Read these off the table that follows.
1) The largest entry?
2) The entry just left of -0.21?
[[-0.31 -0.04  0.75 -0.29 -0.10 -0.20 -0.01 -0.16 -0.85 -0.09  1.02 -0.04
  -0.34 -0.40]
 [-0.47  0.96 -0.10 -0.05  0.11  1.14 -0.37 -0.26  1.49 -0.09 -0.17  0.24
  -0.20 -0.21]
 [-0.14 -0.17 -0.91  0.26  0.34 -0.17 -0.38 -0.40 -0.70 -0.19 -1.27 -0.02
  -0.11  0.14]
 [ 0.38 -1.29 -0.24  0.15  0.05 -1.55  0.19  0.01 -2.51 -0.04 -0.32 -0.32
   0.07  0.23]
 [-0.45  0.39  0.86 -0.35 -0.13  0.32 -0.07 -0.17 -0.03 -0.07  1.18  0.06
  -0.37 -0.49]
 [ 0.12 -0.78 -0.63  0.22  0.21 -0.92 -0.11 -0.22 -1.73 -0.13 -0.87 -0.18
  -0.02  0.20]
 [-0.16 -0.79 -0.17  0.03  0.18 -1.03 -0.18 -0.41 -2.40 -0.22 -0.25 -0.20
  -0.31 -0.10]
 [ 0.30 -0.47 -1.00  0.37  0.23 -0.45 -0.09 -0.05 -0.52 -0.03 -1.38 -0.08
   0.23  0.43]
 [-0.64  0.50  0.56 -0.29  0.02  0.44 -0.30 -0.40 -0.13 -0.18  0.75  0.10
  -0.49 -0.52]
 [-0.63  2.36  0.94 -0.41 -0.27  2.81 -0.15  0.18  4.75  0.17  1.28  0.57
  -0.09 -0.51]
 [ 0.75 -1.40 -1.19  0.51  0.21 -1.52  0.18  0.14 -1.93  0.02 -1.62 -0.31
   0.44  0.71]]
1) 4.75
2) -0.20

a =
[-11.67   6.54  -1.47  -4.73  -6.71 -10.05  -8.72 -11.75   0.64  -5.14
 -18.20  -2.16  -1.48  -7.50  -6.12  21.96]
Find the entry just left of -10.05.
A: -6.71
The entry just left of the largest entry -> -6.12
The smallest entry: -18.20

[[-0.44 -0.85  0.43 -4.92  0.54  1.69  0.55 -0.73]
 [ 0.26 -1.75  0.28  0.76  1.49  2.86  1.62 -2.59]
 [-0.10  1.49  0.12  1.79 -1.41 -2.96 -1.84  2.12]
 [ 0.22  1.61  0.06  3.30 -0.86 -2.53 -1.18  1.48]
 [-0.18 -0.99 -0.12 -3.57  0.81  2.03  0.75 -1.59]
 [-0.52 -0.68  0.78 -4.67  0.57  1.12  0.55 -0.42]
 [-0.81  1.38  0.23 -3.86 -1.13 -1.85 -1.17  2.01]
 [-0.18  1.93  0.49  1.23 -1.49 -3.14 -1.89  2.39]
 [-0.28  1.42  0.12 -1.96 -1.15 -2.47 -1.97  2.33]
 [ 0.61 -1.59 -0.25  1.36  1.46  2.91  2.23 -2.27]
 [-0.17 -1.47 -0.16 -3.66  1.07  2.40  1.53 -1.50]
 [ 0.43 -1.51  0.03  0.88  1.25  2.67  1.66 -2.39]
 [-0.46 -0.70 -0.20 -4.22  0.72  1.66  0.86 -0.66]]
Read off the entry just right of -1.85.
Answer: -1.17
Read off the entry in the top-right corner.
Answer: -0.73
The entry just left of -1.41 -> 1.79
The entry directly below 2.33: -2.27
Read off the fifth entry in reading order.
Answer: 0.54
Read off the bottom-left entry.
Answer: -0.46
Read off the entry just left of -1.17.
Answer: -1.85
The 3rd largest entry -> 2.86
The entry just right of -3.14: -1.89
Read off the entry directly above -0.42.
Answer: -1.59
Read off the largest entry in the first column.
Answer: 0.61
The top entry of the column that holds the smallest entry is -4.92
The entry just left of 2.67: 1.25
The entry in the bottom-right corner is -0.66
The second largest entry -> 2.91
Read off the entry just left of the largest entry.
Answer: 0.06
Read off the first entry on the main diagonal.
Answer: -0.44
Read off the second entry on the diagonal from the top-right corner.
Answer: 1.62
Read off the first entry in the row that holds the largest entry.
Answer: 0.22
Read off the largest entry in the last row.
Answer: 1.66
The 3rd entry on the main diagonal is 0.12
Read off the bottom entry of the column that holds the largest entry.
Answer: -4.22
The entry just left of 1.93 is -0.18
The 3rd entry, reading row by row: 0.43
Read off the entry directly below 1.46.
Answer: 1.07
Read off the entry just left of -1.49.
Answer: 1.23
The entry just left of 2.12: -1.84
Read off the 3rd entry on the diagonal from the top-right corner.
Answer: -2.96
The smallest entry in the last column: -2.59
The entry directly above 2.91: -2.47

Questions about the row below.
1) Read off the second smallest entry.
2) Read off the first entry.
3) Read off the 2nd entry from the left.
4) Read off the 1st entry from the right.
5) Read off the third entry from the end.
6) Read off the 4th-last entry.
7) Read off the entry just left of the smallest entry.
(-0.096, 0.123, -0.043, -0.043, -0.129, 0.046, 0.021, -0.208, 0.002, 0.175, -0.033, -0.017, -0.033, 0.028)
1) -0.129
2) -0.096
3) 0.123
4) 0.028
5) -0.017
6) -0.033
7) 0.021

Read these off the array that follows. Counting starts at 1.
1) Report the bottom-left entry.
2) Report the entry just left of 5622.
3) Report the entry in the top-right corner.
4) Report the entry in row 3 and column 1.
5) Report the bottom-right entry.
6) Report the entry in row 2 and column 1.
7) Report the entry in row 1 and column 1.
8) Report the entry directly below 7676.
[[5822 5085 7676 7470 4908 4130 6255 3882 5875 3805 5152 4149 8552]
 [5696 5477 6403 6851 3790 4551 7258 5365 6805 4135 4372 4375 6882]
 [6685 5504 6850 5622 5322 4752 6083 5771 7371 6056 6007 5277 6592]
 [5691 5463 6552 6377 3171 3895 7043 5004 7038 4029 4779 4324 6661]
 [6720 5131 6323 6171 3740 4569 5760 5612 7543 5410 6095 4544 6335]
 [5086 5653 6712 7319 3845 4155 6208 4103 5833 3376 4876 4445 7389]]
1) 5086
2) 6850
3) 8552
4) 6685
5) 7389
6) 5696
7) 5822
8) 6403
